Below are the code and all the weights of a small trained network. Each question names an input and a class and asks about switching units off, where a switched-off unit gives its printed mean instead of its output.

import numpy as np


def w(rows, s, z=0):
    codes = np.array(rows[::2]) - 128.0
    scale = np.full(codes.shape[1], s)
    scale[-1] = z or s
    return codes * scale


def f(y):
    return np.maximum(y, 0)


def log_softmax(a):
    a = a - a.max(-1, keepdims=True)
    return a - np.log(np.exp(a).sum(-1, keepdims=True))


def net(x, mask):
    res = np.array(x, float).reshape(1, 7) / 4 @ E
    y = f(res @ A[0][:, :-1].T + A[0][:, -1])
    res = res + np.where(mask, y, B[0][:, -1]) @ B[0][:, :-1]
    return log_softmax(res[-1] @ U[:, :-1].T + U[:, -1])


A, B = {}, {}
E = w([
[128,132,125,120,123,129,139,134,120],'x0',
[172,190,22,83,199,227,81,141,180],'x1',
[128,121,121,128,134,130,130,115,112],'x2',
[130,214,120,180,118,95,9,221,13],'x3',
[129,128,133,138,134,132,126,123,128],'x4',
[135,124,127,126,124,125,124,127,131],'x5',
[96,16,59,204,91,177,134,235,134],'x6',
],0.012)
A[0] = w([
[137,204,142,168,138,104,55,208,19,105],'N0',
[139,107,181,161,121,71,136,155,76,100],'N1',
[119,32,88,156,99,157,106,188,127,51],'N2',
[122,63,134,84,142,156,223,83,202,120],'N3',
[111,66,97,161,135,157,126,180,109,20],'N4',
[116,105,159,151,110,47,158,132,113,66],'N5',
[163,161,46,89,195,218,89,147,171,38],'N6',
[165,181,113,103,159,117,140,98,132,80],'N7',
[113,130,124,146,135,116,69,171,89,80],'N8',
[119,60,87,193,110,175,137,185,115,13],'N9',
[143,172,141,133,143,128,157,97,112,26],'N10',
[122,70,90,173,105,165,129,177,131,29],'N11',
[166,204,211,54,151,81,95,51,108,10],'N12',
[114,102,156,121,127,138,148,77,197,46],'N13',
[126,153,71,122,117,160,104,107,146,25],'N14',
[130,97,184,166,63,82,163,121,81,42],'N15',
[140,146,110,101,142,173,110,143,145,19],'N16',
[105,125,130,112,138,117,123,138,153,70],'N17',
[135,152,125,158,129,122,140,137,151,55],'N18',
[116,106,144,176,114,70,143,101,113,45],'N19',
[144,84,122,138,147,127,220,91,190,83],'N20',
[125,85,126,136,135,138,121,160,133,38],'N21',
[145,118,150,104,151,108,119,105,105,14],'N22',
[90,62,224,153,77,41,162,130,96,58],'N23',
[198,188,6,120,202,201,86,153,159,56],'N24',
[126,204,103,184,112,92,54,161,64,108],'N25',
[123,193,167,101,168,108,124,126,121,2],'N26',
],0.012,0.0052)
B[0] = w([
[202,51,71,93,89,165,67,82,130,250],'N0',
[100,126,205,64,98,158,122,138,130,187],'N1',
[119,178,99,194,162,27,189,125,157,196],'N2',
[219,54,42,81,74,158,16,81,94,245],'N3',
[138,147,109,176,149,75,168,132,145,174],'N4',
[84,139,170,105,169,181,139,161,141,183],'N5',
[69,140,227,84,135,159,155,150,97,221],'N6',
[121,158,135,169,143,88,165,161,136,172],'N7',
[152,99,82,106,101,116,90,63,122,178],'N8',
[145,192,89,188,181,83,159,160,103,192],'N9',
[116,134,108,160,123,89,135,124,125,152],'N10',
[116,159,104,215,168,57,156,143,129,181],'N11',
[129,216,58,255,199,9,206,189,141,235],'N12',
[169,80,102,132,85,123,102,140,115,186],'N13',
[88,115,172,131,105,133,134,109,147,156],'N14',
[92,159,193,102,144,191,143,146,153,197],'N15',
[111,116,165,125,112,143,157,141,125,156],'N16',
[145,142,132,112,159,132,114,154,139,131],'N17',
[126,121,121,128,131,134,156,86,143,128],'N18',
[109,142,170,105,131,154,136,147,121,169],'N19',
[175,89,79,111,118,150,77,91,122,212],'N20',
[144,154,110,140,130,106,156,144,125,148],'N21',
[145,144,144,167,137,143,164,142,163,144],'N22',
[59,149,207,74,129,186,157,137,123,235],'N23',
[47,153,215,79,112,213,150,144,139,240],'N24',
[212,54,76,76,96,143,70,77,144,225],'N25',
[113,128,73,188,137,88,142,143,119,169],'N26',
],0.0092,0.022)
U = w([
[201,42,68,85,104,187,54,110,116,250],'0',
[7,148,255,77,124,227,172,147,117,126],'1',
[109,191,80,233,150,39,208,154,120,8],'2',
],0.0086,0.0015)

Each question gives the input, the list of numbers given to net, and the class t.
The units are the neurons (one row each of A and B). Each row of codes is followed by its name. A weight is (code - 128) times the scale printed after its matrix; where a second scale follows, it is the last column's (A, B and U).
mask holds one flag per neuron, in row order. A switched-off neuron (its flag False) gives its mean, the last column of its row in B, instead of its output. The means were averaged over made-up inputs and are rounded, as every weight is.
A unit's drop is (log p(t) with every unit on - log p(t) with that unit switched off) / (log p(t) with every unit on - log p(t) with every unit switched off).
The circuit of an input: a set's keep is (log p(t) with only the set's units on - log p(t) with every unit switched off) / (log p(t) with every unit on - log p(t) with every unit switched off). Starting from the 12 units with the biggest drops (on a tie, the unit counted first), units are removed one at a time, each time the one whose removal leaves the highest keep (on an exact tie, the one counted first), for as long as the keep stays at least 0.8.
units of the circuit, in order: the units of the circuit, biggest drop first
most important unit: the unit with the biggest drop
k most important neurons: the k neurons with the biggest drops, biggest first
drop when u is switched off: that unit's drop, to one decimal
input [4,-5,-6,3,-3,-4,-7], class 2: units of the circuit, in order -> [N12]
input [1,3,-6,-2,-4,6,-2], class 1: 2 most important neurons -> [N0, N25]
input [1,-8,3,8,6,4,-7], class 0: 2 most important neurons -> [N0, N25]
input [7,7,4,6,-1,6,4], class 1: 3 most important neurons -> [N24, N6, N3]
input [0,-6,-2,-3,2,-8,-7], class 2: 2 most important neurons -> [N12, N24]
input [2,-8,-2,-8,-6,-1,-5], class 0: 2 most important neurons -> [N3, N20]
input [-4,-3,8,2,6,4,3], class 1: 3 most important neurons -> [N12, N3, N1]
input [-6,3,0,-7,6,-6,-8], class 2: 2 most important neurons -> [N12, N0]
input [0,8,2,2,8,0,-7], class 1: 2 most important neurons -> [N24, N6]
input [5,-4,-1,-5,-8,4,-5], class 0: 2 most important neurons -> [N3, N2]
input [2,7,-6,-5,5,-7,-8], class 2: 2 most important neurons -> [N12, N23]
input [6,-3,8,5,7,-1,7], class 2: 3 most important neurons -> [N2, N9, N3]
input [4,2,4,1,-7,4,1], class 1: 2 most important neurons -> [N3, N12]
input [-8,7,-6,4,4,4,2], class 1: most important unit -> N24
input [-1,0,-2,1,6,-3,-8], class 2: drop when N8 is switched off -> 0.0
input [-4,-3,8,-3,3,1,4], class 2: drop when N0 is switched off -> 1.0
input [-2,-6,-4,-8,0,0,-3], class 0: drop when N3 is switched off -> 3.6
input [-3,-5,8,-7,7,1,-4], class 0: drop when N3 is switched off -> 2.7
